Below are the code and all the weights of a small trained network. Each question names an input and a target symbol and asks about switching units off, where a switched-off unit gives its printed mean instead of its output.

import numpy as np


def w(rows, s, z=0):
    codes = np.array(rows[::2]) - 128.0
    scale = np.full(codes.shape[1], s)
    scale[-1] = z or s
    return codes * scale


def softmax(a):
    e = np.exp(a - a.max(-1, keepdims=True))
    return e / e.sum(-1, keepdims=True)


def log_softmax(a):
    a = a - a.max(-1, keepdims=True)
    return a - np.log(np.exp(a).sum(-1, keepdims=True))


def net(x, mask):
    ids = ['ΓΞαβθμτφ'.index(c) for c in x.split()]
    T = len(ids)
    res = E[ids] + P[:T]
    u = 0
    for l in range(2):
        r = res
        for j in range(3):
            rows = slice(4 * j, 4 * j + 4)
            q, k, v = (r @ M[l][rows].T for M in (Q, K, V))
            z = softmax(np.where(np.tri(T) > 0, q @ k.T / 4**0.5, -1e9)) @ v
            o = O[l][rows]
            res = res + np.where(mask[u + j], z, o[:, -1]) @ o[:, :-1]
        u += 3
    return log_softmax(res[-1] @ U[:, :-1].T + U[:, -1])


Q, K, V, O = {}, {}, {}, {}
E = w([
[205,131,100,47,116,169,72,126],'Γ',
[109,105,133,116,73,67,107,61],'Ξ',
[219,140,122,95,39,6,150,150],'α',
[62,86,59,86,233,107,226,121],'β',
[70,149,199,42,63,86,127,178],'θ',
[158,173,60,140,36,156,171,202],'μ',
[109,100,98,175,214,140,175,155],'τ',
[153,82,229,106,164,68,84,88],'φ',
],0.014)
P = w([
[47,60,84,134,90,138,54,185],'0',
[90,186,114,136,136,124,65,103],'1',
[107,177,131,153,142,137,104,96],'2',
[118,168,157,163,136,155,143,90],'3',
[128,158,180,180,145,159,187,85],'4',
[137,156,197,190,148,169,216,79],'5',
[151,154,223,204,149,184,254,74],'6',
],0.011)
Q[0] = w([
[82,106,65,132,200,91,106,166],'L0H0',
[151,181,87,107,148,179,119,137],'L0H0',
[63,120,147,101,154,161,140,170],'L0H0',
[115,159,198,114,76,151,98,145],'L0H0',
[108,172,99,100,250,188,112,149],'L0H1',
[190,101,96,151,125,148,84,17],'L0H1',
[44,132,164,129,198,47,105,94],'L0H1',
[44,142,57,152,89,139,151,77],'L0H1',
[96,134,166,172,101,20,125,99],'L0H2',
[137,115,189,76,179,152,99,128],'L0H2',
[54,141,107,87,198,150,180,182],'L0H2',
[158,148,213,91,107,91,125,253],'L0H2',
],0.052)
K[0] = w([
[88,100,58,79,89,91,55,199],'L0H0',
[147,99,145,195,140,156,91,209],'L0H0',
[72,139,119,90,113,164,119,169],'L0H0',
[129,179,220,124,149,153,147,115],'L0H0',
[130,37,171,112,173,183,139,224],'L0H1',
[188,73,90,176,130,134,96,52],'L0H1',
[22,68,167,146,194,86,79,135],'L0H1',
[3,100,86,169,82,169,171,112],'L0H1',
[47,192,122,132,127,69,72,60],'L0H2',
[128,78,184,77,176,159,91,137],'L0H2',
[16,77,105,105,116,194,136,200],'L0H2',
[154,195,199,81,156,70,131,224],'L0H2',
],0.046)
V[0] = w([
[120,125,79,23,150,173,201,156],'L0H0',
[50,111,94,217,142,33,90,129],'L0H0',
[135,61,51,25,176,58,66,65],'L0H0',
[129,96,232,57,54,106,197,55],'L0H0',
[60,155,179,216,114,17,113,138],'L0H1',
[143,167,40,132,166,169,170,247],'L0H1',
[170,69,140,94,119,83,100,198],'L0H1',
[157,190,179,141,192,81,132,111],'L0H1',
[128,229,145,117,174,89,117,128],'L0H2',
[190,106,201,119,16,127,104,128],'L0H2',
[99,147,90,179,148,120,7,67],'L0H2',
[131,125,36,140,216,115,34,99],'L0H2',
],0.012)
O[0] = w([
[96,107,98,119,68,54,145,72,73],'L0H0',
[116,171,207,65,161,121,121,238,146],'L0H0',
[92,96,127,58,206,87,73,138,207],'L0H0',
[175,231,162,188,237,133,176,90,255],'L0H0',
[126,1,130,65,101,175,186,118,142],'L0H1',
[146,156,74,231,213,162,139,179,41],'L0H1',
[225,123,93,131,132,83,182,99,133],'L0H1',
[84,144,54,50,50,140,125,174,121],'L0H1',
[185,141,114,166,114,96,141,74,110],'L0H2',
[189,89,137,24,161,206,107,132,214],'L0H2',
[129,80,172,198,190,168,150,110,161],'L0H2',
[137,103,82,190,173,146,173,160,108],'L0H2',
],0.0095,0.0059)
Q[1] = w([
[147,120,159,143,166,149,190,146],'L1H0',
[82,144,126,124,107,131,202,138],'L1H0',
[117,163,80,195,95,118,115,130],'L1H0',
[91,55,164,170,119,135,254,78],'L1H0',
[88,125,173,66,112,131,166,138],'L1H1',
[49,99,95,149,135,98,139,201],'L1H1',
[77,108,105,172,179,106,199,150],'L1H1',
[174,96,92,141,77,139,133,123],'L1H1',
[72,123,121,183,33,111,109,144],'L1H2',
[150,125,74,118,148,149,88,68],'L1H2',
[147,113,81,121,95,136,74,108],'L1H2',
[162,117,226,96,57,126,123,165],'L1H2',
],0.043)
K[1] = w([
[168,74,132,181,145,117,125,157],'L1H0',
[114,105,43,194,170,64,108,111],'L1H0',
[101,168,110,136,71,173,84,81],'L1H0',
[150,152,51,253,221,93,175,168],'L1H0',
[60,140,138,113,210,122,104,81],'L1H1',
[95,48,104,126,171,126,28,181],'L1H1',
[117,29,110,137,169,89,119,163],'L1H1',
[153,171,75,158,122,170,130,161],'L1H1',
[124,167,81,221,124,172,106,111],'L1H2',
[107,158,166,121,149,124,230,155],'L1H2',
[154,155,129,159,107,117,158,133],'L1H2',
[239,148,152,101,82,131,62,99],'L1H2',
],0.039)
V[1] = w([
[154,91,93,142,155,129,139,134],'L1H0',
[173,131,85,105,145,138,153,176],'L1H0',
[104,117,139,120,155,170,160,117],'L1H0',
[129,154,161,164,156,143,132,112],'L1H0',
[107,166,169,182,96,95,180,100],'L1H1',
[169,119,160,142,46,172,185,220],'L1H1',
[220,103,42,148,159,153,153,137],'L1H1',
[103,97,147,193,123,202,48,124],'L1H1',
[143,120,177,151,104,132,104,171],'L1H2',
[149,160,93,161,142,118,113,138],'L1H2',
[135,167,142,147,170,148,197,154],'L1H2',
[69,136,78,74,152,140,250,153],'L1H2',
],0.011)
O[1] = w([
[192,156,177,112,120,178,130,72,176],'L1H0',
[63,109,155,118,129,178,163,109,147],'L1H0',
[167,183,102,165,72,123,124,111,171],'L1H0',
[93,142,80,57,126,119,176,136,141],'L1H0',
[108,4,143,106,232,106,161,237,52],'L1H1',
[132,77,222,253,98,113,103,184,99],'L1H1',
[128,154,212,115,96,193,186,58,74],'L1H1',
[219,140,140,162,13,176,218,165,46],'L1H1',
[160,134,190,164,93,96,169,120,149],'L1H2',
[141,79,213,102,183,149,87,81,7],'L1H2',
[119,97,148,149,59,176,120,90,117],'L1H2',
[173,142,64,164,47,250,65,93,176],'L1H2',
],0.0059,0.013)
U = w([
[151,104,162,123,198,162,153,51,162],'Γ',
[113,136,118,142,88,102,140,67,71],'Ξ',
[44,156,187,156,128,162,84,60,27],'α',
[106,114,131,126,120,211,84,76,63],'β',
[100,74,116,158,162,135,71,83,142],'θ',
[132,81,163,190,145,162,130,75,201],'μ',
[85,111,214,41,56,144,2,135,254],'τ',
[115,181,169,134,172,197,74,146,19],'φ',
],0.0041,0.0048)

Each question gives the input, a string of symbols that net reads in full, and the target symbol t.
The units are the heads (4 rows each of Q, K, V and O). Each row of codes is followed by its name. A weight is (code - 128) times the scale printed after its matrix; where a second scale follows, it is the last column's (O and U).
mask holds one flag per head, layer by layer. A switched-off head (its flag False) gives its mean, the last column of its rows in O, instead of its output. The means were averaged over made-up inputs and are rounded, as every weight is.
A unit's drop is (log p(t) with every unit on - log p(t) with that unit switched off) / (log p(t) with every unit on - log p(t) with every unit switched off).
The circuit of an input: a set's keep is (log p(t) with only the set's units on - log p(t) with every unit switched off) / (log p(t) with every unit on - log p(t) with every unit switched off). Starting from all 6 units, units are removed one at a time, each time the one whose removal leaves the highest keep (on an exact tie, the one counted first), for as long as the keep stays at least 0.8.
circuit, biggest first: the units of the circuit, biggest drop first
which heads matter: for each layer, one digit per head in row order, 1 if its drop is at least 0.15 and else 0, layers parted by /
input θ μ θ Γ Γ Γ θ, target μ: which heads matter : 110 / 010
input μ θ τ Ξ μ, target τ: circuit, biggest first : (L0H0)
input τ τ τ, target μ: circuit, biggest first : (L0H1, L1H1, L0H2)
input Γ θ Ξ θ τ Γ α, target τ: which heads matter : 011 / 010
input θ τ θ β Ξ Ξ Γ, target Ξ: which heads matter : 111 / 100
input τ β φ Ξ φ Γ μ, target φ: which heads matter : 111 / 000
input Ξ θ Γ μ θ, target Γ: which heads matter : 100 / 010
input θ Γ θ τ, target Γ: circuit, biggest first : (L0H1, L1H1)
input Γ β τ, target β: which heads matter : 001 / 011
input τ Γ Γ φ Γ Γ, target φ: which heads matter : 110 / 000
input Γ α Γ φ, target τ: which heads matter : 010 / 000
input τ τ Γ μ θ β, target μ: which heads matter : 111 / 010
input α Ξ Ξ τ Γ β Γ, target β: circuit, biggest first : (L0H0, L1H2)
input α Γ μ τ, target α: circuit, biggest first : (L0H1, L1H1, L0H2)
input φ θ μ θ τ α μ, target τ: circuit, biggest first : (L0H2)
input α Γ β, target α: circuit, biggest first : (L0H2, L0H1, L1H1)
input μ Γ θ β α Ξ β, target τ: circuit, biggest first : (L0H0, L0H2)
input Ξ τ β β τ Ξ, target Γ: circuit, biggest first : (L0H0, L0H1)
input α τ β τ, target α: circuit, biggest first : (L0H2, L1H1, L0H1)
input φ μ μ μ φ, target Γ: circuit, biggest first : (L0H1, L0H0)
input φ Γ φ μ β, target Ξ: which heads matter : 001 / 010
input τ Ξ θ β Γ, target θ: which heads matter : 110 / 110
input Γ θ Γ τ τ β, target β: which heads matter : 001 / 011
